Below is a small trained network, with its code and all its weights. Each question gives an input and a class and asks what happens when units are switched off, that is, made to give their printed mean instead of their output.

import numpy as np


def w(rows, s, z=0):
    codes = np.array(rows[::2]) - 128.0
    scale = np.full(codes.shape[1], s)
    scale[-1] = z or s
    return codes * scale


def norm(h):
    return h / np.sqrt((h * h).mean(-1, keepdims=True) + 1e-5)


def f(y):
    return np.maximum(y, 0)


def log_softmax(a):
    a = a - a.max(-1, keepdims=True)
    return a - np.log(np.exp(a).sum(-1, keepdims=True))


def net(x, mask):
    res = np.array(x, float).reshape(1, 2) / 4 @ E
    u = 0
    for l in range(4):
        y = f(norm(res) @ A[l][:, :-1].T + A[l][:, -1])
        res = res + np.where(mask[u : u + 4], y, B[l][:, -1]) @ B[l][:, :-1]
        u += 4
    return log_softmax(norm(res)[-1] @ U[:, :-1].T + U[:, -1])


A, B = {}, {}
E = w([
[69,130,52,168,189,146,70,210,240,48],'x0',
[108,128,95,254,49,73,227,166,157,190],'x1',
],0.0039)
A[0] = w([
[53,184,6,227,152,100,140,196,196,91,10],'0.n1',
[68,109,28,125,191,145,33,239,236,49,16],'0.n2',
[120,77,122,252,25,43,224,132,91,185,41],'0.n3',
[90,68,77,208,128,49,151,203,230,114,4],'0.n4',
],0.0041,0.0038)
B[0] = w([
[196,105,129,116,72,225,42,188,103,178,227],'0.n1',
[23,182,132,110,183,17,182,10,161,52,243],'0.n2',
[68,137,124,143,212,42,196,52,110,94,254],'0.n3',
[218,89,140,136,108,254,100,211,58,151,210],'0.n4',
],0.0055,0.0065)
A[1] = w([
[106,111,114,109,140,64,144,142,178,118,141],'1.n1',
[138,113,90,180,107,215,88,255,111,147,56],'1.n2',
[78,131,96,155,163,76,156,102,153,121,74],'1.n3',
[170,120,157,71,140,133,113,92,56,145,2],'1.n4',
],0.0072,0.0026)
B[1] = w([
[109,118,146,26,113,179,62,86,122,104,182],'1.n1',
[253,4,68,205,175,193,241,149,106,27,254],'1.n2',
[138,137,204,86,87,168,77,102,170,196,229],'1.n3',
[152,126,157,139,42,159,114,193,216,180,213],'1.n4',
],0.006,0.0058)
A[2] = w([
[192,149,194,122,45,216,92,185,144,153,100],'2.n1',
[171,112,133,209,148,54,202,38,17,162,103],'2.n2',
[188,189,173,81,48,214,128,254,123,178,4],'2.n3',
[209,136,147,81,29,223,52,220,130,207,84],'2.n4',
],0.0057,0.0042)
B[2] = w([
[180,118,159,147,55,54,208,161,144,179,228],'2.n1',
[55,112,71,84,167,90,15,91,95,158,254],'2.n2',
[158,169,192,72,61,91,186,188,225,120,210],'2.n3',
[194,160,255,128,17,89,210,130,192,210,247],'2.n4',
],0.0069,0.0058)
A[3] = w([
[60,79,83,79,93,86,40,110,22,194,4],'3.n1',
[233,121,122,223,137,235,195,219,99,70,41],'3.n2',
[144,88,15,238,137,231,151,204,1,108,2],'3.n3',
[54,64,120,74,115,105,111,53,43,204,58],'3.n4',
],0.0055,0.0047)
B[3] = w([
[132,170,72,220,166,92,104,164,22,172,224],'3.n1',
[219,48,80,211,140,197,196,187,150,117,254],'3.n2',
[130,80,129,114,147,168,132,134,126,75,248],'3.n3',
[108,149,65,202,122,142,127,255,79,130,253],'3.n4',
],0.0079,0.0051)
U = w([
[207,217,236,74,29,36,222,198,232,239,154],'0',
[12,227,131,11,239,162,20,30,225,18,160],'1',
[32,222,13,231,213,19,59,207,1,245,125],'2',
[240,6,24,230,218,246,223,224,161,22,4],'3',
],0.0076,0.0039)

Each question gives the input, the list of numbers given to net, and the class t.
The units are the neurons (one row each of A and B). Each row of codes is followed by its name. A weight is (code - 128) times the scale printed after its matrix; where a second scale follows, it is the last column's (A, B and U).
mask holds one flag per neuron, layer by layer. A switched-off neuron (its flag False) gives its mean, the last column of its row in B, instead of its output. The means were averaged over made-up inputs and are rounded, as every weight is.
A unit's drop is (log p(t) with every unit on - log p(t) with that unit switched off) / (log p(t) with every unit on - log p(t) with every unit switched off).
top k neurons: the k neurons with the biggest drops, biggest first
top k neurons in layer l: the k neurons of layer l with the biggest drops, biggest first
drop of u: that unit's drop, to one decimal
input [0,-3], class 0: top neuron	0.n2
input [-3,1], class 2: top 2 neurons	0.n1; 0.n3
input [-5,1], class 2: top 2 neurons	0.n1; 0.n4
input [1,0], class 1: top 3 neurons	0.n2; 1.n2; 2.n2
input [0,-1], class 0: top 2 neurons	0.n4; 0.n1
input [0,-2], class 0: top 3 neurons in layer 0	0.n2; 0.n3; 0.n4
input [1,-8], class 1: top 2 neurons in layer 1	1.n3; 1.n2
input [-1,-7], class 0: drop of 0.n2	1.3
input [-1,-5], class 0: drop of 0.n2	0.3
input [7,0], class 1: drop of 0.n2	1.1
input [-1,-3], class 0: drop of 0.n2	0.1
